Each row is shifted at random along 5 fixed directions that mean nothing.
Known rows, with every step that occurs
furo, mepu, rivi, vaso: [ -7.7   6.8 -12.4   7.9  -8.1  14.6  12.2   2.8   5.4   9.6  -2.5 -19.1
   6.8 -10.3  24.8   6.0   7.5  -0.6  17.2   0.3   5.2  -0.8   2.2   8.1
 -25.8  -0.2  -0.8 -13.4   5.8  22.2 -35.9  11.1 -29.3  18.0   8.3  -3.8
  -3.4  17.3  11.3   6.7  15.4]
vame, furo, rivi, vaso, todam: [-13.8  -0.9 -16.7   6.0 -20.9  10.0   6.1  -6.5   4.0  14.9 -18.5  -6.2
  -7.6  -8.2  10.5  22.3 -10.7  11.9   3.1  -7.6  11.1  29.8  -6.6  -1.8
   0.3  26.0  -6.9 -14.2  -1.2  17.8 -29.9  13.9  -7.9  -4.4  14.0   0.0
  -4.1  -1.1   3.7  -2.3   8.3]
bani, vaso, todam, mepu, vame, furo, rivi: [  7.5 -29.7 -43.4  30.4 -23.6  33.5 -29.6  -2.5  40.3   8.1   6.9 -11.0
  11.2  -9.0  28.8   0.6  -6.4 -23.2  25.4  13.9  10.0 -40.0   2.2   8.3
 -10.4 -17.5  -5.7  -6.6  -4.7  27.1   4.8  15.3 -27.4 -45.8  -4.6  20.8
  -7.1  24.5  39.3  -2.4  13.0]
vame, furo, rivi, vaso: [ -2.2  -4.7 -25.8   3.4 -33.7  11.3  11.6  -7.5  20.7  17.3   7.2 -22.0
  -5.7  -2.7  -3.1   9.8  -3.6  -2.3  19.0 -10.6  19.7  -3.5  -0.9  -1.7
 -17.7   8.4 -15.1  12.4 -12.6  -2.3 -26.8   1.0 -13.3  -2.7  -0.3   0.3
   4.1  -2.2   8.7  16.8  27.4]
vaso, furo, todam, mepu, vame: [  4.0 -17.6 -23.3  21.8  -4.5  26.2 -11.3  -4.3  24.0   8.7  -5.7   2.7
  12.5  -8.0  25.7  14.7  -5.4 -20.2  -9.9  16.7  -4.0 -12.3  -1.1  11.5
 -25.6  -2.4   1.2 -28.4  -3.1  30.8   6.9  24.3 -26.7 -33.6   5.5  26.1
 -14.0  16.2  27.5   2.6   4.5]
mepu, vaso, rivi, furo: [-31.2  -2.3   8.0  12.4  -4.5  21.2   4.1  -5.2  14.2   3.0  -8.5   0.0
  10.4  -4.2  39.0  18.0   0.1 -11.7  -0.4  21.0 -10.0  12.0   3.8  20.4
 -15.6  13.4  -5.8 -21.5  12.2  26.9 -16.2   6.3 -14.7  -9.8  14.9   8.8
 -16.7  12.3  15.7  -8.0   0.6]
todam, bani, vame, furo: [ -1.3 -29.3 -17.9  10.3 -21.3   7.2 -15.7 -21.2  36.1 -11.6  13.5   8.9
 -11.0   2.9  -0.1   7.7   8.7 -14.1 -10.9   8.4   7.5 -16.4   6.6   4.9
 -32.6  15.1 -26.2   0.3 -12.1 -14.2   4.1  -0.7   4.9 -42.4  -5.7  18.2
 -12.1   6.8  14.0  14.6  16.3]
bani, vame, furo, todam, mepu, vaso, rivi: [  7.4 -13.7 -46.0  24.3 -53.3  -3.0  -3.0 -16.7  18.1  -3.6  -8.9   8.9
 -15.4 -10.3   0.9  16.9 -27.4  10.8  12.7 -13.9  16.6  14.4  -9.7 -13.9
 -15.5  12.5 -14.8 -19.1 -17.9   8.1 -23.7  20.6 -11.7  -7.1  -6.1  14.7
  -8.1   2.7  12.4   9.6  17.0]
bani, furo, mepu, vaso: [-12.4 -16.5 -22.0   9.6 -15.6   0.4  -3.1  -0.4  12.7 -16.2   9.5  -9.9
  -8.6  -7.2  18.8 -10.0  -9.1 -10.9   4.6  18.5  -6.6  -1.4   6.5  27.0
 -42.2  14.7 -16.3 -24.1   0.9  15.2 -18.9  -3.9  -6.3   3.9   2.3  -7.1
  -1.3   7.5  13.3   1.5  10.3]
mepu, vaso, rivi, vame: [ -9.5 -20.7 -23.0  -6.7 -24.1  13.2   7.0  -4.0  14.0  -9.9  -0.1  -3.0
 -10.9   3.9  -4.9  -2.4 -26.1   3.3  15.6  -3.0  14.2   1.4   9.3  -7.9
  22.3   0.9   7.5 -18.1 -12.7   0.8 -21.6 -19.1   1.8  -9.5  -9.6  -6.4
  -4.0  11.0   3.5  16.3  18.6]
vame, mepu, vaso, rivi: [ -8.4   3.4 -17.1  26.7 -18.8  18.0   0.5 -11.5  18.6  -6.9  -5.6  -6.7
  10.8   0.0  37.3   9.8  -7.0  -9.7  16.3  13.5  -8.4  -6.3  -0.7  11.1
  -0.1 -14.9   5.7 -19.7   9.7  25.8 -16.3  25.4 -23.9  -2.7   4.6  11.9
 -12.0  15.8  14.1  -2.7  -4.1]
rivi, vame, furo, mepu, vaso: [-15.9 -24.0 -24.4  16.4  -7.5  33.5  -4.2  -8.3  -0.5   3.7 -11.4  -9.7
  -0.7 -18.7  -3.9  19.8  -5.6  -3.9   7.4   3.5   5.8   2.2  -6.5  -7.2
 -33.1  11.2   1.6  -7.3  -5.8   9.7  -2.6  19.0 -16.5 -27.6   5.4  29.1
  -3.0   4.2   5.8  16.4  11.9]
vame, mepu, rivi, vaso: [-16.2   1.9 -21.8   6.3   7.5  30.5   2.2  -7.1   9.9 -10.8 -15.2 -20.0
  10.5  -9.5  22.7  27.2   2.7  -1.7   7.3  10.1   2.6   9.3   6.8  -7.1
  -3.2  17.3  -6.4 -17.1   5.7  15.9 -17.2  17.6  -7.0 -12.0   5.8  10.2
  -9.7  10.3  -1.7  10.7   5.1]
mepu, furo, todam, bani: [ -6.9  -7.4   9.9  16.1  -3.2  20.1 -13.8  -0.6  19.3  16.4  -4.1  -9.8
   4.0  -8.9  24.7  16.5  30.4 -15.0 -26.2   7.5  -8.3   8.0  -0.7  33.8
 -46.9  15.1  -3.6 -28.7   4.0  27.0  -9.8  16.0 -20.6  -9.8  19.7  11.3
 -17.4   7.1  16.5  -1.3  -1.8]
bani, rivi, vaso, furo: [ -8.1 -10.2 -13.6  -9.1 -18.8  -2.1  15.9  -2.7  14.1   7.8   6.9   1.7
 -11.2   1.4  18.4  -0.9 -18.2  -1.4  10.3   2.7  11.9   5.6   3.6  17.1
 -20.6   0.7 -20.4  -9.6  -0.6  15.1 -19.7  -4.0 -15.4  -3.0   1.2 -13.8
  -2.1  11.1  19.9  -1.2  21.6]
mepu, vame, furo, rivi, vaso: [ -7.3 -11.9 -23.2  -9.1 -31.9  -4.4  16.0   2.2  16.8   6.9   5.3  -9.8
 -12.9  -5.7   2.2  -7.8 -21.0  10.9   9.8  -7.1  10.3   6.2   8.1  -4.0
   3.4  10.5 -19.4 -14.9  -8.6   3.6 -45.4  -4.9  -3.4  -6.7  -3.7 -22.9
   1.4   9.4   8.8   5.5  37.5]
mepu, rivi, furo, bani, vaso, todam: [  0.6 -22.8   1.2  18.5 -16.7  14.3  -4.3 -10.2  26.7  -1.5  -1.8   6.1
   2.5  -8.9  38.3  19.0  14.3 -13.3  -6.3  11.8   5.9  -0.5  -7.0  17.0
 -51.7  12.4 -25.4  -9.3   9.1  12.3  -2.3  26.5 -28.0 -11.3   9.9  30.6
 -23.6  29.1   7.2 -11.2  13.3]
todam, furo, mepu, vaso: [-15.7  -6.2 -18.7  21.7   0.6  33.0  -4.3 -14.5  -1.3 -12.2 -13.1 -18.1
   6.2 -20.6  10.7  35.7   7.7 -15.1  -6.4   9.6  -5.6   7.4 -11.6  15.8
 -48.7  12.0  -2.0  -1.3  -3.3  16.3  -3.9  30.6 -26.1  -9.4  11.9  42.5
 -12.6   2.6  -7.0  16.9   1.8]
vaso, rivi, furo, todam, bani, vame: [-19.3 -17.2   5.6  -3.4 -18.2  22.7  -9.1   0.1  32.2  32.2  -5.2   2.8
   2.4  -7.5  36.4  15.3  26.0  -5.3   7.6   0.7   7.3   5.5   8.2  25.4
 -26.5  14.9   9.1 -29.9   3.6  28.4 -12.4  -3.9 -17.0 -11.9  13.8  -7.3
 -13.8  12.2  38.9 -11.2  11.5]
rivi, furo, mepu, vame: [-27.6 -22.2  -5.6   0.2  15.3  24.5   4.8   0.8   9.1   6.6  -8.2  -4.1
   7.5 -15.6  22.4  10.3   6.9 -10.8   3.5  13.3  -5.0   2.3   6.4   4.8
 -33.2  15.6   2.3 -27.8   4.5  23.0 -19.0   3.6 -15.2 -14.7  13.2   4.0
  -5.9   9.3  22.7   2.3  15.0]
todam, furo, mepu, rivi, vaso: [-18.2   5.8 -25.9  -3.4  -6.6   1.6  18.9  -3.4  -3.4 -13.9 -10.7  -5.2
  -0.7 -17.2  17.1  19.5  -2.7  11.7   2.7  -3.2   2.3  29.4   0.4   7.3
 -33.9  30.5 -15.9 -19.0  -2.1  17.6 -47.0  12.1  -9.3  15.5   7.5  -6.7
  -7.1   6.7  -7.6  10.5  16.1]
furo, todam, bani, rivi, vame: [  1.6 -24.9 -11.3  -5.2 -16.5  25.5  -8.8   2.1  33.5  18.0   3.1  -2.8
  -4.4  -1.2  25.5  -1.2  16.4  -7.7  -0.8  -0.9  10.2 -12.5  10.7  19.0
 -13.2  -1.5  11.8 -22.9  -4.0  12.3   3.0  -9.3 -15.4 -22.1  -0.2  -5.6
 -10.5  16.6  29.8   3.3  17.5]
todam, bani, vaso, rivi, vame, mepu, furo: [-28.6 -30.0  -9.2  -3.7   1.6  37.4 -16.7  -9.1   8.8  -4.8 -20.1   2.6
  -0.5 -20.3  24.7  27.8   4.9   2.2  10.2   2.7  -6.8  18.2  -1.6  13.8
 -10.4  16.4  -5.6 -26.9   9.3  35.3 -12.4  29.0 -13.8 -32.3  10.6  12.9
 -18.0  21.4   4.7 -12.0   3.9]
mepu, vame, furo, todam, bani, rivi, vaso: [-10.7 -15.2   0.5   7.2  -9.2  24.3 -14.7  -0.7  19.6  22.5 -12.2  -6.4
   1.6 -17.9  34.3  23.1  19.7  -1.0 -20.5  10.1  -1.7   4.7   0.6  19.1
 -27.7  13.3 -13.6 -21.7   9.7  26.0  -3.1  32.2 -27.7 -40.9  11.4  19.2
 -23.6  26.4  19.8 -14.5  18.1]
furo, rivi, vaso, todam, bani, vame, mepu: [ 19.5 -21.7 -43.0  17.9 -57.3 -14.2   5.5 -20.0  17.5 -12.0   6.6  10.9
 -21.9   0.1   6.3  -6.9  -6.9  18.1  18.6 -19.9  23.3  -6.8  -8.4  -8.5
 -11.7  -8.7 -22.3  -3.6  -7.1  -5.0 -30.6  27.4 -15.6  11.1 -11.5  -1.7
  -6.7  24.9  -2.0   4.6  32.3]
todam, furo, rivi, vame, mepu, vaso, bani: [-28.4 -28.1 -25.3  -4.4  -5.1  47.0  -2.8  -3.6  14.7  -4.6 -19.0 -21.6
  10.8 -21.6  23.0  25.8   6.1  -0.3  15.4   8.9   1.2   9.2   1.2  16.7
 -19.7  13.6   5.1 -19.1   6.6  26.1  -9.0  24.2 -12.5 -25.3   9.1  12.6
  -8.3  13.0   3.9  -1.1  16.6]
furo, rivi, vaso, todam, bani: [ -4.3 -17.1 -23.8   3.9  -9.3  34.2 -15.2  -9.0  19.5   3.5  -5.7 -27.7
   3.1  -1.4   5.5  22.3  24.0  -9.5   5.6   0.7  22.4 -11.3   1.6   7.8
  -9.8  11.0   4.0   3.4  -4.5   6.5  -8.0   6.0 -12.4 -16.1   3.2  21.3
 -10.9  13.4  -0.1  11.4  15.5]
rivi, vaso, furo, todam, bani: [ 10.4  -9.1 -14.2   9.7 -33.9   3.9  -6.2   0.0  22.2  23.0  13.4 -10.0
  -0.6   4.0  14.0  -3.2  20.2 -12.4 -10.1   4.6  14.6 -14.9  -1.2  36.4
 -46.4  -6.7 -13.9  -9.7   0.6  16.8  -3.5  11.3 -26.9  -2.6   3.7   2.7
 -10.8  22.2  18.9   0.7  13.2]
mepu, vame, furo, todam, bani, rivi: [-10.7 -26.7 -14.1  -2.2  -0.5  16.1 -19.6  -6.8  36.9  -6.7 -10.3   4.2
   0.9  -9.4  34.9  18.4  12.6  -6.7 -24.5  20.2  -4.0   5.6  12.8  11.6
 -19.1  34.6 -10.4 -34.6   0.4  13.4  -2.7   7.5   2.5 -52.2   3.7  11.2
 -22.3  12.3  22.5  -7.3  11.4]
bani, vame, mepu, vaso, todam: [  4.3 -25.2 -30.0  32.9 -18.5  19.3 -26.0  -6.0  24.3 -16.5   3.0  -1.1
  -1.9   0.1  21.8  -6.8 -13.2 -12.5   9.5  21.2   7.1 -22.4   8.4   0.8
  -3.0 -13.9   1.5 -26.0   0.7  13.7  13.8   5.7  -6.6 -25.6  -5.4  10.7
  -8.4  20.2  24.9   4.9  -2.8]
rivi, vame, furo, todam: [  3.1  -7.7  11.7  33.5 -16.6  32.2 -15.1  -3.7  29.5  33.8  -1.3  13.8
  12.9  -4.2  37.7  11.2   7.4 -19.8 -21.8  19.9 -14.0 -12.6  -1.2  15.1
 -21.3   0.6   4.5 -15.1   5.1  22.3  29.7  22.3 -28.8 -41.0  13.1  26.3
 -17.2  16.6  33.2  -2.7 -10.7]
furo, todam, mepu, vaso, rivi: [  8.4  -2.3 -31.5  36.0 -22.5  26.4 -15.5 -18.5  22.7 -13.2 -13.5  -7.3
  11.2  -3.5  24.5  30.0  -3.6 -16.3  -4.5  12.8   0.3  -6.2  -7.9   0.4
 -11.4   6.2   0.8 -10.6  -5.2  16.4   3.0  31.3 -25.0 -12.6  -0.2  46.5
 -22.0  14.1   3.2  11.1  -4.5]
todam, bani, mepu, rivi, vaso: [-14.1 -19.0 -30.8   6.2   8.4  28.5 -11.2  -4.8  29.0 -18.9  -1.0  -9.0
   6.9  -6.3  16.2  19.1  21.1  -9.6   2.2  14.7  14.3 -12.8   9.9  12.2
 -34.8  20.1 -13.4  -9.4   3.1  10.6 -12.0   1.0  -7.1 -18.7  -0.9  13.6
  -8.9  19.0   5.2   8.0  12.6]
vame, furo, mepu, rivi, vaso, bani, todam: [-15.6  -8.8 -22.5  13.4  -4.6  12.9 -14.9  -0.1  23.9   2.9 -15.6  -7.7
  14.4 -14.7  37.9  18.1  15.9   0.8   5.7  21.4   8.6  10.0   7.2  18.6
 -39.2  35.8 -25.2 -24.5  14.1  30.2 -13.2   9.8 -11.6 -16.0  15.1   4.3
 -13.2  22.0  26.8 -15.5   1.7]
vaso, rivi, vame, mepu, furo, bani, todam: [ -1.3 -14.5  -6.7  29.3 -22.2   6.5   0.4   0.7  28.1  16.8  -2.1  27.6
   4.4 -10.3  46.0   1.1  -5.7   2.2  14.7   0.9  -9.6   3.1   0.7  19.3
 -31.9  -4.5  -2.9 -39.1   8.6  37.1 -18.9  22.8 -29.6  -6.6  11.3  -6.0
 -12.8  23.9  35.1 -20.3   8.4]
todam, mepu, vaso, rivi, vame, furo: [ -5.0 -15.7 -40.9  29.5 -34.2  15.1   3.5 -10.3  17.2   4.1   4.7   9.5
   2.7  -2.6   5.3   3.9 -22.0  -3.0  23.7  -2.9   8.9 -14.4  -3.9  -5.6
 -14.5 -14.0  -6.4  -7.9  -9.6  13.9 -17.9  16.2 -19.0 -25.7  -7.0  14.3
  -4.9  13.0  20.5  11.5  17.1]

Rows
[  2.3 -21.4 -51.4  23.5 -34.4  16.2   1.2  -9.2  15.5 -11.0  -6.0  10.6
  -7.3 -11.4  12.6   7.4 -35.3   2.5  14.6  -1.8  10.7   5.4  -3.9   6.6
  -8.6   4.5 -19.9 -16.0 -13.0  16.8  -8.6   5.6 -12.1 -17.6  -3.8   8.1
  -4.1  11.9  10.7   7.8  22.9]
bani, todam, mepu, vaso, furo, rivi, vame
[ -6.8 -17.7 -24.5  17.4  -0.6  26.7  -3.2  -0.4  26.0   3.1 -11.1  18.2
   9.9 -14.9  38.9  20.0  -5.9  -5.9   1.6   9.7  -2.5   5.7   4.7  20.1
 -36.9  13.8 -10.5 -36.7   2.4  32.5  -5.2  13.5 -18.1 -31.9  10.1  10.8
 -14.6  20.2  25.9  -7.6  15.2]
vaso, furo, bani, todam, mepu, rivi, vame
[-14.2 -27.6 -54.5   9.7   2.0  52.4 -39.0  -6.4  42.9   1.5 -12.4 -36.7
  19.2 -11.1  11.5  36.2  19.3 -21.9  18.4  21.6  25.7 -17.3  12.0   8.4
 -26.6  37.2 -18.0   3.2  -5.7  15.7  17.9  -4.5   0.2 -51.3   3.3  29.5
  -7.1   6.0  27.7   7.7   9.6]
vame, furo, rivi, vaso, bani, todam, mepu
[-10.1  -1.3 -19.4  20.6 -11.4  36.4 -19.0   7.9  21.1  29.3 -11.7 -13.2
  10.7 -22.0  32.8  23.8   6.1  -3.0   7.5   7.1   5.5   2.7   6.8   6.6
 -26.6  14.7  -5.7 -27.2   2.5  36.2  -5.2  17.1 -22.3 -28.8  10.9   6.3
  -9.2  13.6  35.9  -0.6   9.1]
bani, vame, furo, todam, mepu, rivi, vaso
[ -0.4 -23.0 -22.9  18.5 -21.4   9.3   0.5  -8.2  24.5  -4.3  -3.8   2.2
   2.7 -11.5  38.9  12.5  10.5  -4.3  13.7   4.1  10.7   2.0  -6.2  11.0
 -52.1   6.5 -20.7 -21.4  10.6  18.7 -15.7  32.1 -23.9  -1.6   7.1  13.1
 -14.4  24.3  12.9 -12.7  14.2]
vame, mepu, rivi, furo, bani, vaso, todam
[ -2.2 -31.5 -39.4   3.4 -36.7  -1.4   7.9  -3.0  29.2   1.7   0.8 -14.4
  -3.8  -5.6  23.5  -3.2   7.9   1.8  21.9   1.0  27.4   1.3   0.1  11.0
 -52.5   5.7 -18.2 -24.7   3.3  11.8 -18.2   9.2 -14.4  10.0  -0.7  -8.7
  -3.1  11.9  28.0  -5.2  24.6]
vame, mepu, vaso, bani, rivi, furo, todam
[ 13.2 -19.8 -19.2  36.8 -52.0   7.2  -2.6  -8.5  32.8  19.1   8.9  13.3
  -3.8  -3.9  14.6   3.6  -8.5  -3.6  13.4  -4.6  13.3 -16.8  -7.0  11.5
 -32.8 -15.6 -12.4  -3.5  -7.4   6.4  -1.9  16.8 -33.2 -20.5  -2.1  22.7
 -12.9  24.5  23.9  -2.6  23.2]
mepu, vaso, rivi, vame, furo, bani, todam
[-11.6 -35.3 -29.4  -7.0 -25.2  -0.5  13.8  -7.7   7.3 -18.3  -3.7   8.1
 -12.5 -15.2  13.3   0.5 -10.2  11.3  10.1  -1.7  10.0  11.0  -4.6  13.6
 -45.4   8.8 -16.8 -16.1  -1.0  10.3 -24.7  14.9 -17.1  -0.6  -2.3   1.8
  -8.6  21.4   5.0  -0.5  30.4]
todam, furo, mepu, vaso, bani, rivi, vame
[  1.6 -24.3 -49.9  26.0 -27.4  15.8 -10.4 -16.1  20.2 -23.4  -3.7  15.6
   1.2 -10.7   9.8  17.3 -17.6  -1.8  16.1   5.5  14.8  -4.7  -0.5  -2.6
 -19.5  15.0  -5.8  -3.8 -19.0   6.2   3.2   1.4  -9.9 -21.3 -10.1  27.1
 -12.5  15.8   7.6  17.3   9.2]
bani, todam, furo, mepu, vaso, rivi, vame
[ -8.7 -24.3 -23.9   8.0 -13.7  17.1  -7.8  -4.6  23.2   4.1  -9.2  11.5
   6.5  -8.5  25.1  12.7  10.6   4.9   8.2  -0.7   3.1   8.3   4.6   3.5
 -23.0  19.2   9.4 -39.1  -1.1  27.5 -20.9  17.2  -7.4 -17.9   3.9  -1.6
 -12.7  12.1  19.5  -1.6   5.4]
vaso, rivi, vame, mepu, furo, todam, bani
[  3.0 -24.2 -29.6  14.2 -17.7  19.3  -9.6  -6.3  11.2   5.7  -0.8 -10.9
  -1.8 -12.7   5.9  11.7  21.3   4.7  25.5 -10.1  31.3 -16.5  -1.4  -4.6
 -36.6  -3.5   1.7  -5.4  -5.0  11.3 -21.1  15.3 -27.1  -4.4  -1.5  15.9
  -7.5  26.8  12.9  11.2  27.0]
furo, mepu, rivi, vaso, todam, bani, vame
[ -2.9 -44.0 -26.3  -5.0 -11.7  10.6  -4.6  -0.9  31.3  -1.8  -6.2   7.4
  -1.7  -9.4  24.6   1.5  -1.1   4.5  10.8   6.4  13.2   6.2   8.0  -2.1
 -33.6  22.9  -6.4 -37.2   0.1  18.3  -6.6   7.1  -3.8 -19.2  -0.4  -7.1
  -6.9  13.4  29.6  -5.0  15.2]
vaso, bani, rivi, vame, mepu, furo, todam
[-13.3 -30.3 -32.1   4.6 -38.0 -17.2   5.9   8.0   0.6   6.6   8.0   1.7
 -23.9  -9.2   3.2 -27.2   2.6  15.5  22.3 -16.2  25.2   7.6   1.6  21.7
 -50.2  -5.6  -8.5 -40.7  -0.8  19.1 -49.9 -11.3  -9.4  25.2   3.6 -38.3
   4.8  14.2  27.6  -4.0  30.8]
rivi, furo, mepu, vaso, todam, bani, vame
[ -9.7 -43.9 -25.1  18.5   4.5  17.5  -7.7 -13.5  25.4  -5.8   0.1  14.9
  10.0  -9.9  33.9  12.0  23.9 -12.2   9.8  14.6  12.5 -22.6   0.7   1.6
 -56.3   7.1  -4.7 -13.1   2.5  15.2  -6.0  20.2 -23.3 -34.0   1.4  28.9
 -17.1  26.0  28.9  -3.0  22.8]
vaso, todam, bani, rivi, furo, mepu, vame
[-32.5 -15.7 -10.5   7.9  -7.4  25.5 -19.4  -7.6  12.9   1.1 -17.2  -3.4
   3.6 -20.8  33.8  24.1  12.9   0.2  11.9  13.3  -7.0  10.7   2.7  22.0
 -31.6  20.9   2.8 -28.5  11.2  33.9 -24.0  21.6 -15.6 -25.8  13.8  12.1
 -14.6  14.3  21.6 -13.8   7.0]
todam, bani, vame, furo, mepu, vaso, rivi
[  6.7 -21.4 -21.8  -5.2 -36.2   5.1  -0.2  -1.6  22.4  14.1   6.0  -6.4
  -9.6  -8.4   5.6   8.0   9.3   7.1   8.0  -9.7  30.4   0.1   3.6  11.0
 -37.2   9.4 -16.3 -14.2 -10.1   8.6 -19.7   3.2 -15.8  -7.0  -3.5  -3.0
  -7.8  20.5  14.1   7.7  34.1]
mepu, rivi, vaso, furo, todam, bani, vame
[ -4.8 -30.3 -21.8   7.7 -14.8  37.4  -9.6  -4.4  13.2   5.5 -22.5 -11.7
  -2.0 -17.3  19.6  22.2   0.2  -0.3  -0.9   1.5   9.3   6.4  -7.8   8.1
 -20.9   2.5  -0.7 -23.8   4.2  24.1   6.3  29.2 -29.9 -20.5   6.1  28.6
 -16.9  23.4  12.8  -3.2  16.6]
furo, todam, mepu, vaso, bani, rivi, vame
[  2.5 -33.5 -27.3   5.5 -31.4   3.4   6.7 -10.6  38.6   2.5  -0.9   4.4
   2.3  -8.1  24.5   8.5  12.2   4.4  20.2  -0.5  25.4   0.1   3.4  -8.8
 -45.7  19.0 -17.8 -23.0  -1.7   5.2 -13.8  12.1  -9.6  -2.7  -0.8   0.4
  -7.3  14.9  27.1   0.8  24.5]
vaso, bani, vame, mepu, rivi, furo, todam
[ -9.5 -15.8 -45.1   8.7 -28.1  15.1  -9.2   4.4  16.6  18.5  -4.0  -7.6
  -9.2 -10.8   8.2   2.3 -17.2   8.2  30.6 -10.1  22.0   2.9   5.6  -2.3
  -6.3   8.4  -4.8 -21.4  -8.6  24.2 -28.2  -3.6  -5.7 -13.6   1.5 -19.0
   6.4   3.6  32.6   2.0  22.1]
bani, vame, furo, rivi, vaso, todam, mepu
[-30.0 -36.8 -10.1  18.6  20.2  55.8 -40.9  -4.5  23.9  -3.8 -16.3   1.5
  14.8 -12.4  39.0  28.8  17.2 -17.2 -13.4  37.4  -2.2  -8.5  11.4  16.8
 -19.5  22.0   4.3 -24.1  11.6  27.2  30.7  12.3  -2.5 -82.7   9.3  36.6
 -24.7  21.4  25.7  -9.2  -4.4]
mepu, vaso, todam, bani, rivi, vame, furo
[-10.9 -19.7 -37.1  16.8   1.7  36.3 -24.8  -3.7  35.4   1.5 -11.5 -11.3
  14.5 -16.0  20.3  37.0  31.9  -8.6  -3.6  16.0  19.4  -4.1   4.5   9.1
 -54.6  39.9  -9.7 -13.1   0.8  18.5   1.9  15.2  -9.4 -35.2   5.5  27.9
 -10.7  10.2  16.4   3.6   3.7]
vame, furo, todam, bani, mepu, rivi, vaso
[-15.1 -19.7 -24.8   6.7 -23.1   4.8   8.7  -2.9  17.9   6.2  -4.3   7.2
  -9.6 -17.4  16.2   6.9   0.2  13.0   4.6  -6.5   3.8   6.4  -5.4  15.0
 -31.0   9.0 -21.9 -17.0   5.9  21.1 -43.1  26.5 -23.1  -9.6   5.9  -4.6
  -3.3  19.5   9.3 -13.3  32.4]
todam, bani, mepu, vame, furo, rivi, vaso
[ 12.8 -20.9 -45.1  29.3 -37.8  -8.2  -0.4  -9.7  22.6  -8.2  16.6  -1.1
  -0.4   0.9  13.2  -8.9  10.5   1.8  20.1  -4.7  20.8 -19.1  -2.8   4.7
 -45.8  -3.6 -22.7  -5.4  -4.0   8.8 -35.3  23.7 -15.9   5.6  -6.7  -1.4
  -4.6  19.9   9.1   6.2  24.3]
vame, mepu, furo, rivi, vaso, todam, bani
